Below are the code and all the weights of a small trained network. Each question names an input and a class and asks about switching units off, where a switched-off unit gives its printed mean instead of its output.

import numpy as np


def w(rows, s, z=0):
    codes = np.array(rows[::2]) - 128.0
    scale = np.full(codes.shape[1], s)
    scale[-1] = z or s
    return codes * scale


def norm(h):
    return h / np.sqrt((h * h).mean(-1, keepdims=True) + 1e-5)


def f(y):
    return y / 2 * (1 + np.tanh(0.7978845608 * (y + 0.044715 * y**3)))


def log_softmax(a):
    a = a - a.max(-1, keepdims=True)
    return a - np.log(np.exp(a).sum(-1, keepdims=True))


def net(x, mask):
    res = np.array(x, float).reshape(1, 6) / 4 @ E
    u = 0
    for l in range(2):
        y = f(norm(res) @ A[l][:, :-1].T + A[l][:, -1])
        res = res + np.where(mask[u : u + 13], y, B[l][:, -1]) @ B[l][:, :-1]
        u += 13
    return log_softmax(norm(res)[-1] @ U[:, :-1].T + U[:, -1])


A, B = {}, {}
E = w([
[135,128,127,136,120,124,135,129],'x0',
[125,118,121,129,132,121,130,127],'x1',
[129,151,208,199,180,22,81,123],'x2',
[131,170,80,176,214,165,147,235],'x3',
[127,138,171,44,122,56,183,253],'x4',
[124,121,124,132,131,121,133,126],'x5',
],0.0079)
A[0] = w([
[127,91,111,45,55,156,140,98,57],'L0N0',
[195,100,63,110,132,229,167,152,30],'L0N1',
[139,188,160,128,125,137,94,133,144],'L0N2',
[130,161,76,2,91,151,228,159,54],'L0N3',
[129,119,151,88,48,108,146,141,90],'L0N4',
[114,146,110,92,153,107,122,90,111],'L0N5',
[139,150,133,119,117,130,133,181,28],'L0N6',
[158,45,139,180,147,92,116,153,136],'L0N7',
[146,116,160,121,123,153,122,139,64],'L0N8',
[137,104,51,108,95,237,146,87,142],'L0N9',
[155,101,193,81,137,72,130,189,4],'L0N10',
[175,85,154,120,75,104,95,15,151],'L0N11',
[80,104,160,74,48,79,116,156,38],'L0N12',
],0.0081,0.0039)
B[0] = w([
[155,127,171,170,117,188,181,28,206],'L0N0',
[91,181,147,139,111,37,79,176,206],'L0N1',
[75,94,96,144,137,143,133,84,138],'L0N2',
[178,18,146,185,103,176,1,142,254],'L0N3',
[159,107,122,127,165,145,122,30,176],'L0N4',
[159,135,156,183,37,131,140,145,126],'L0N5',
[98,121,128,165,115,112,149,167,131],'L0N6',
[98,192,117,119,99,193,81,92,147],'L0N7',
[122,104,89,114,123,92,133,130,114],'L0N8',
[100,248,112,57,131,47,236,135,250],'L0N9',
[77,182,105,116,140,74,217,106,173],'L0N10',
[35,94,214,161,84,138,111,192,243],'L0N11',
[214,138,123,90,199,120,158,56,180],'L0N12',
],0.0065,0.0066)
A[1] = w([
[73,83,120,165,83,189,105,87,65],'L1N0',
[157,72,89,149,121,142,53,215,47],'L1N1',
[160,207,52,115,157,140,170,222,168],'L1N2',
[92,151,149,61,59,119,189,154,200],'L1N3',
[224,34,127,72,115,157,91,58,27],'L1N4',
[151,236,76,188,192,144,133,128,152],'L1N5',
[163,155,163,99,165,11,112,143,178],'L1N6',
[124,117,140,195,175,234,167,112,5],'L1N7',
[134,202,18,107,179,98,192,187,140],'L1N8',
[195,115,90,202,193,163,58,146,149],'L1N9',
[124,164,213,111,123,90,187,2,134],'L1N10',
[78,86,163,204,186,142,108,129,164],'L1N11',
[103,65,112,147,90,201,172,223,63],'L1N12',
],0.0088,0.0028)
B[1] = w([
[129,177,138,108,153,90,92,161,170],'L1N0',
[112,169,26,23,85,156,236,49,168],'L1N1',
[74,155,180,177,140,126,85,92,237],'L1N2',
[176,73,95,103,150,99,141,119,200],'L1N3',
[196,91,193,208,200,60,71,207,190],'L1N4',
[218,66,180,139,130,113,92,151,209],'L1N5',
[111,119,87,100,50,197,142,78,185],'L1N6',
[155,73,112,79,93,117,175,133,138],'L1N7',
[82,128,195,186,153,137,66,144,235],'L1N8',
[149,78,20,11,37,110,236,91,181],'L1N9',
[109,170,1,84,124,172,166,159,255],'L1N10',
[168,130,163,155,188,125,131,163,189],'L1N11',
[118,153,38,45,52,152,180,34,157],'L1N12',
],0.009,0.0083)
U = w([
[79,164,31,38,73,144,177,104,151],'0',
[71,169,207,219,143,129,61,140,192],'1',
[250,50,133,128,147,108,128,140,11],'2',
],0.016,0.0012)

Each question gives the input, the list of numbers given to net, and the class t.
The units are the neurons (one row each of A and B). Each row of codes is followed by its name. A weight is (code - 128) times the scale printed after its matrix; where a second scale follows, it is the last column's (A, B and U).
mask holds one flag per neuron, layer by layer. A switched-off neuron (its flag False) gives its mean, the last column of its row in B, instead of its output. The means were averaged over made-up inputs and are rounded, as every weight is.
A unit's drop is (log p(t) with every unit on - log p(t) with that unit switched off) / (log p(t) with every unit on - log p(t) with every unit switched off).
top k neurons: the k neurons with the biggest drops, biggest first
k most important neurons of layer l: the k neurons of layer l with the biggest drops, biggest first
drop when u is switched off: that unit's drop, to one decimal
input [4,-3,6,0,6,-7], class 0: most important neuron of layer 1 -> [L1N6]
input [7,-4,0,7,4,-6], class 0: top 3 neurons -> [L0N9; L1N1; L1N12]
input [7,6,-5,1,-8,-1], class 1: top 2 neurons -> [L1N8; L1N9]
input [-8,-5,3,4,-3,-1], class 2: top 2 neurons -> [L1N5; L0N3]
input [-1,8,-8,1,-7,-3], class 1: top 4 neurons -> [L0N9; L1N8; L0N1; L1N9]
input [2,5,1,5,-7,8], class 2: 2 most important neurons of layer 1 -> [L1N9; L1N5]
input [3,5,4,5,-4,4], class 2: top 2 neurons -> [L1N5; L0N3]
input [-3,5,1,6,-5,-7], class 2: top 3 neurons -> [L1N5; L1N9; L0N10]
input [0,4,6,7,0,8], class 2: 3 most important neurons of layer 0 -> [L0N9; L0N1; L0N10]
input [-2,-4,0,-5,2,7], class 2: top 2 neurons -> [L0N9; L1N4]
input [0,-2,-8,6,0,-3], class 1: top 3 neurons -> [L0N9; L1N8; L1N2]
input [-1,0,0,-7,2,-8], class 2: 2 most important neurons of layer 0 -> [L0N9; L0N12]
input [8,3,6,8,-6,-4], class 2: drop when L1N5 is switched off -> 0.1
input [0,6,5,-7,2,1], class 0: drop when L0N3 is switched off -> 1.4
input [-2,5,-3,3,-8,-3], class 1: drop when L0N9 is switched off -> 0.9
